Below are the code and all the weights of a small trained network. Each question names an input and a target symbol and asks about switching units off, where a switched-off unit gives its printed mean instead of its output.

import numpy as np


def w(rows, s, z=0):
    codes = np.array(rows[::2]) - 128.0
    scale = np.full(codes.shape[1], s)
    scale[-1] = z or s
    return codes * scale


def f(y):
    return y / 2 * (1 + np.tanh(0.7978845608 * (y + 0.044715 * y**3)))


def softmax(a):
    e = np.exp(a - a.max(-1, keepdims=True))
    return e / e.sum(-1, keepdims=True)


def log_softmax(a):
    a = a - a.max(-1, keepdims=True)
    return a - np.log(np.exp(a).sum(-1, keepdims=True))


def net(x, mask):
    ids = ['ΔΞαγζηθλμπστφ'.index(c) for c in x.split()]
    T = len(ids)
    res = E[ids] + P[:T]
    r = res
    for j in range(3):
        rows = slice(2 * j, 2 * j + 2)
        q, k, v = (r @ M[0][rows].T for M in (Q, K, V))
        z = softmax(np.where(np.tri(T) > 0, q @ k.T / 2**0.5, -1e9)) @ v
        o = O[0][rows]
        res = res + np.where(mask[j], z, o[:, -1]) @ o[:, :-1]
    y = f(res @ A[0][:, :-1].T + A[0][:, -1])
    res = res + np.where(mask[3:7], y, B[0][:, -1]) @ B[0][:, :-1]
    return log_softmax(res[-1] @ U[:, :-1].T + U[:, -1])


Q, K, V, O, A, B = {}, {}, {}, {}, {}, {}
E = w([
[65,81,88,143,155,155,44,51,83],'Δ',
[105,149,192,137,49,55,81,154,131],'Ξ',
[88,235,126,137,89,76,128,65,119],'α',
[120,61,113,106,51,88,134,136,192],'γ',
[130,226,84,120,16,61,133,70,125],'ζ',
[23,129,157,182,90,106,80,109,96],'η',
[84,255,129,132,101,75,128,47,134],'θ',
[29,194,170,197,156,66,101,78,104],'λ',
[56,134,61,131,3,42,128,105,147],'μ',
[142,163,225,131,38,112,31,104,157],'π',
[67,122,195,211,135,167,196,104,155],'σ',
[142,130,68,192,154,178,82,233,159],'τ',
[198,249,150,101,71,170,73,59,161],'φ',
],0.0064)
P = w([
[133,166,163,104,68,76,154,189,50],'0',
[88,185,156,172,48,73,157,182,59],'1',
[89,177,147,192,37,90,136,159,87],'2',
[94,169,136,179,53,99,122,143,108],'3',
[89,167,129,167,55,123,109,131,127],'4',
[84,165,125,181,64,122,103,114,148],'5',
[81,155,121,171,76,137,86,94,164],'6',
[81,148,117,186,80,145,80,87,182],'7',
[87,140,109,181,94,150,72,76,200],'8',
[84,139,112,182,104,163,62,64,218],'9',
[85,126,103,155,105,186,49,65,239],'10',
[81,127,106,184,135,177,59,51,242],'11',
[76,111,98,177,133,186,56,49,253],'12',
[81,136,103,170,126,157,34,33,254],'13',
],0.0041)
Q[0] = w([
[221,22,170,54,210,204,218,239,64],'H0',
[223,28,100,23,180,159,227,230,79],'H0',
[30,247,148,193,3,65,12,9,226],'H1',
[29,249,148,194,1,64,11,7,227],'H1',
[29,176,129,222,37,134,55,81,211],'H2',
[28,176,130,223,37,135,55,81,211],'H2',
],0.007)
K[0] = w([
[86,193,127,183,121,106,151,168,28],'H0',
[87,184,147,203,146,127,148,180,23],'H0',
[110,2,107,167,220,231,126,99,246],'H1',
[110,3,107,166,219,230,126,99,245],'H1',
[177,130,90,133,187,215,10,132,253],'H2',
[178,131,90,132,186,215,10,131,253],'H2',
],0.0067)
V[0] = w([
[119,23,115,109,82,73,156,194,193],'H0',
[126,168,1,88,114,77,188,89,140],'H0',
[139,98,57,87,126,94,16,95,72],'H1',
[174,149,79,121,90,105,83,228,147],'H1',
[36,86,176,107,117,45,143,57,83],'H2',
[26,69,51,205,183,157,143,208,106],'H2',
],0.0073)
O[0] = w([
[187,1,217,111,117,70,36,129,239,130],'H0',
[63,118,70,12,213,47,236,182,245,172],'H0',
[145,180,48,103,200,56,33,116,62,5],'H1',
[199,170,79,216,165,87,78,221,228,87],'H1',
[87,70,182,49,157,38,100,66,75,156],'H2',
[24,204,198,96,72,182,39,214,135,87],'H2',
],0.007,0.0018)
A[0] = w([
[49,74,203,32,88,71,142,49,173,243],'N0',
[53,181,17,29,181,30,86,146,142,227],'N1',
[142,122,96,157,60,129,136,26,28,255],'N2',
[224,100,78,179,146,3,40,79,191,255],'N3',
],0.0049,0.0022)
B[0] = w([
[71,44,184,36,111,125,160,71,156,254],'N0',
[64,183,4,56,205,85,125,194,119,173],'N1',
[154,104,110,168,83,181,140,10,21,201],'N2',
[235,52,64,160,214,60,69,146,206,186],'N3',
],0.005)
U = w([
[92,155,78,65,149,157,3,96,39,122],'Δ',
[203,74,205,130,186,77,94,167,139,5],'Ξ',
[135,169,124,91,184,123,199,153,84,26],'α',
[168,55,151,80,181,103,101,127,235,179],'γ',
[192,132,52,121,175,108,234,147,103,67],'ζ',
[100,108,167,99,54,159,102,159,58,139],'η',
[126,187,126,86,197,106,186,125,108,59],'θ',
[80,184,170,108,202,88,92,128,41,50],'λ',
[69,102,75,71,176,80,167,164,180,101],'μ',
[202,75,144,206,123,81,44,75,90,52],'π',
[64,116,203,112,56,204,199,80,135,210],'σ',
[101,239,102,232,68,186,49,245,195,245],'τ',
[238,117,48,231,144,188,193,76,104,163],'φ',
],0.0053,0.0021)

Each question gives the input, a string of symbols that net reads in full, and the target symbol t.
The units are the heads (2 rows each of Q, K, V and O) and the neurons (one row each of A and B). Each row of codes is followed by its name. A weight is (code - 128) times the scale printed after its matrix; where a second scale follows, it is the last column's (O, A, B and U).
mask holds one flag per unit, heads first, then neurons. A switched-off unit (its flag False) gives its mean, the last column of its rows in O or B, instead of its output. The means were averaged over made-up inputs and are rounded, as every weight is.
A unit's drop is (log p(t) with every unit on - log p(t) with that unit switched off) / (log p(t) with every unit on - log p(t) with every unit switched off).
The circuit of an input: a set's keep is (log p(t) with only the set's units on - log p(t) with every unit switched off) / (log p(t) with every unit on - log p(t) with every unit switched off). Starting from all 7 units, units are removed one at a time, each time the one whose removal leaves the highest keep (on an exact tie, the one counted first), for as long as the keep stays at least 0.8.
circuit, biggest first: the units of the circuit, biggest drop first
unit that matters most: the unit with the biggest drop
top k neurons: the k neurons with the biggest drops, biggest first
which heads matter: for each layer, one digit per head in row order, 1 if its drop is at least 0.15 and else 0, layers parted by /
input η α ζ π ζ γ θ η μ μ, target γ: circuit, biggest first -> [H0, N3, H2]
input ζ σ π, target σ: circuit, biggest first -> [H1, N3]
input μ μ θ μ, target μ: which heads matter -> 100
input ζ Δ Ξ Ξ μ μ Ξ φ π α, target φ: unit that matters most -> H2
input μ θ τ π γ φ Ξ φ τ λ, target τ: circuit, biggest first -> [H2, H1, N0]
input σ τ τ τ α Ξ σ σ λ, target σ: circuit, biggest first -> [H1, N3]
input π α ζ, target φ: which heads matter -> 101
input λ σ μ σ φ ζ σ Ξ τ τ σ, target τ: which heads matter -> 001
input φ α μ θ Ξ γ ζ λ τ θ τ θ, target τ: circuit, biggest first -> [H2, H1]
input φ γ ζ σ τ μ τ φ, target τ: which heads matter -> 011
input Δ ζ Ξ π π σ θ λ α, target σ: which heads matter -> 010
input Ξ γ π, target π: top 2 neurons -> [N3, N1]
input Δ α ζ ζ η σ σ τ θ Ξ, target τ: circuit, biggest first -> [H2, N0]
input η π σ η γ σ η τ λ Ξ, target τ: top 2 neurons -> [N0, N2]
input τ α Ξ Ξ Δ λ σ μ π Ξ α φ, target φ: circuit, biggest first -> [H2, H0, N0]
input λ Δ σ λ τ τ λ τ α λ η Ξ Δ Δ, target Δ: circuit, biggest first -> [H1, H2, N1]
input μ θ σ τ τ μ τ ζ μ μ, target τ: circuit, biggest first -> [H2, H1]
input Ξ Δ η α σ σ γ τ θ α, target τ: top 2 neurons -> [N0, N2]
input α τ τ θ ζ, target τ: circuit, biggest first -> [H2, H1]
input Ξ σ τ θ θ η π ζ τ, target τ: circuit, biggest first -> [H2, N0, H1]
input Δ τ η σ φ φ φ σ, target φ: top 2 neurons -> [N0, N2]
input η α π, target π: unit that matters most -> H2
